Where the symbols take the states:
σ: x319->x664, x541->x849, x764->x359, x425->x704, x534->x425, x664->x527, x704->x729, x672->x851, x57->x669, x900->x106, x851->x511, x935->x627, x106->x937, x118->x680, x442->x49, x761->x672, x26->x85, x937->x319, x435->x684, x626->x435, x778->x626, x196->x584, x527->x730, x602->x764, x878->x87, x511->x442, x17->x602, x359->x548, x729->x935, x49->x682, x680->x878, x538->x900, x36->x541, x669->x670, x85->x742, x230->x898, x627->x538, x584->x118, x849->x26, x87->x230, x548->x783, x730->x778, x684->x794, x794->x36, x898->x761, x728->x57, x783->x196, x670->x17, x682->x728, x742->x534
α: x319->x670, x541->x761, x764->x900, x425->x118, x534->x680, x664->x669, x704->x584, x672->x36, x57->x527, x900->x764, x851->x794, x935->x783, x106->x602, x118->x425, x442->x435, x761->x541, x26->x230, x937->x17, x435->x442, x626->x49, x778->x682, x196->x729, x527->x57, x602->x106, x878->x742, x511->x684, x17->x937, x359->x538, x729->x196, x49->x626, x680->x534, x538->x359, x36->x672, x669->x664, x85->x87, x230->x26, x627->x548, x584->x704, x849->x898, x87->x85, x548->x627, x730->x728, x684->x511, x794->x851, x898->x849, x728->x730, x783->x935, x670->x319, x682->x778, x742->x878

Rows with their states:
-0.041	0.054	-0.034	-0.013	-0.034	-0.126	-0.002	0.167	-0.103	-0.106	0.024	0.080	0.056	0.017	-0.031	-0.119	0.013	-0.697	0.769	0.303	-0.040	-0.027	-0.016	-0.042: x442
0.003	0.020	-0.057	0.070	0.013	-0.107	0.027	0.028	0.109	0.062	0.287	-0.232	0.078	0.143	0.032	-0.047	-0.121	-0.890	0.349	0.343	0.098	-0.065	-0.026	-0.129: x900
-0.061	-0.059	0.102	0.023	-0.008	0.102	0.054	-0.127	-0.141	0.048	0.068	0.218	-0.052	-0.125	0.014	0.227	-0.057	-1.027	-0.261	0.067	0.152	-0.081	-0.040	0.031: x849
-0.009	0.007	0.038	-0.022	-0.030	0.197	0.011	0.029	0.074	-0.112	-0.224	-0.004	-0.086	0.010	0.022	-0.155	0.150	0.120	0.938	-0.364	-0.200	-0.095	-0.078	0.132: x548
-0.031	-0.162	0.041	-0.054	-0.029	0.026	0.009	-0.095	-0.063	-0.045	-0.161	0.247	-0.005	-0.255	0.051	0.277	-0.123	0.329	-0.939	0.039	-0.128	-0.026	-0.029	-0.029: x87
0.047	-0.038	0.004	-0.038	0.023	-0.038	-0.012	0.025	0.005	-0.081	0.186	0.206	-0.065	0.131	0.075	-0.012	0.120	-0.916	-0.440	0.391	0.012	0.023	0.005	0.093: x937
0.030	-0.097	0.020	0.045	-0.047	-0.031	0.023	0.166	-0.074	-0.090	0.141	-0.279	-0.080	0.105	0.011	0.251	0.012	0.656	0.697	0.333	0.163	0.053	-0.013	-0.014: x359
0.037	-0.011	-0.038	-0.037	0.010	-0.077	-0.034	-0.071	-0.067	0.003	-0.239	-0.204	-0.081	-0.071	0.020	-0.256	-0.087	-0.869	0.524	-0.194	-0.128	0.069	0.038	-0.062: x196
-0.027	0.083	-0.060	-0.002	-0.019	0.143	0.037	-0.097	-0.113	0.138	0.049	-0.091	0.018	0.207	-0.037	-0.038	-0.086	-0.047	-0.969	0.443	-0.116	0.003	0.024	-0.107: x664

Where do the symbols, taken in turn from left to right, take each start?
Answer with the state's row, about right, then its name.
0.052	0.149	-0.014	-0.015	0.002	-0.073	-0.031	-0.170	0.015	0.068	0.256	0.278	-0.077	-0.031	-0.055	0.131	0.038	-0.442	0.841	0.276	0.116	-0.042	-0.051	0.026
α α α σ: -0.012	0.010	-0.066	-0.045	-0.009	0.188	-0.002	-0.120	0.065	-0.054	0.233	0.042	0.088	0.062	-0.015	-0.224	0.091	-0.103	0.995	0.317	0.178	0.028	-0.026	0.127 x627
0.004	0.001	0.054	0.009	0.006	-0.129	0.064	0.100	-0.124	0.046	0.023	0.239	0.041	-0.105	-0.052	-0.116	-0.007	0.860	0.505	0.239	0.067	-0.149	0.021	-0.081
α σ α: -0.028	0.049	0.041	-0.036	0.025	0.099	0.009	0.028	0.051	-0.088	0.116	0.033	0.080	-0.116	0.036	0.259	-0.163	1.060	0.108	-0.245	0.001	-0.022	0.042	-0.036 x704
0.010	0.105	-0.060	-0.056	0.034	-0.102	-0.004	-0.116	0.060	-0.055	-0.163	-0.186	0.066	0.161	-0.063	-0.054	0.105	-0.598	-0.756	-0.390	-0.020	-0.109	0.019	0.058
α σ α: 0.050	-0.045	0.039	-0.038	0.003	-0.005	-0.030	0.041	0.015	-0.108	0.207	0.190	0.003	0.228	0.029	-0.005	0.114	-0.890	-0.402	0.362	0.059	-0.011	0.023	0.098 x937
-0.010	-0.110	0.069	-0.052	-0.014	0.044	0.017	-0.112	-0.079	-0.057	-0.125	0.321	-0.001	-0.228	0.056	0.255	-0.112	0.319	-0.930	0.058	-0.135	-0.077	-0.013	-0.055
α α σ: 0.032	-0.030	-0.011	-0.031	-0.001	-0.125	-0.016	0.048	0.101	0.033	0.204	-0.035	0.011	-0.189	-0.007	-0.289	-0.119	0.796	-0.602	-0.002	0.118	-0.052	-0.050	0.110 x230
-0.036	-0.065	-0.094	0.026	-0.028	0.002	-0.054	0.072	0.070	-0.038	0.028	0.291	-0.008	0.164	0.006	-0.055	-0.146	0.519	-0.788	-0.436	0.146	0.102	0.008	-0.005
σ σ σ: 0.026	0.045	0.049	-0.037	0.018	0.065	0.021	-0.142	0.028	0.097	-0.245	0.234	-0.032	0.072	-0.041	0.112	0.063	0.921	0.319	0.271	-0.153	0.059	-0.044	-0.099 x626
0.026	-0.084	-0.040	0.059	-0.025	-0.104	0.038	0.117	-0.031	-0.009	-0.140	-0.111	-0.062	0.210	-0.035	0.178	0.019	0.891	-0.455	0.331	-0.106	-0.041	-0.027	0.159
σ σ α σ: 0.006	-0.067	-0.074	0.036	0.007	0.082	-0.002	-0.127	-0.023	0.096	-0.128	0.155	0.027	0.138	-0.053	-0.177	0.080	-0.961	-0.101	0.285	-0.129	0.068	-0.039	0.054 x682
0.055	-0.090	-0.068	-0.067	0.017	0.088	-0.016	0.039	0.088	-0.034	-0.278	-0.305	-0.113	-0.019	-0.035	0.258	-0.170	0.189	0.991	0.208	-0.029	-0.136	0.048	0.045
σ α σ: -0.041	0.051	0.055	-0.043	-0.019	0.055	0.037	0.078	0.104	-0.032	-0.160	0.281	0.102	0.011	-0.011	0.279	-0.123	-0.190	0.926	-0.298	0.003	0.079	0.037	0.042 x511
0.060	-0.078	-0.027	0.026	-0.011	0.105	0.016	0.153	-0.055	0.043	-0.261	-0.065	0.050	0.141	-0.025	0.156	0.016	-0.986	-0.009	-0.307	-0.069	0.161	-0.004	-0.037
α σ α α: -0.032	-0.101	0.016	0.046	-0.043	-0.048	0.025	0.069	0.118	0.086	-0.033	0.236	-0.024	0.100	-0.023	-0.072	-0.096	0.955	0.381	-0.313	-0.120	0.045	-0.032	-0.082 x764
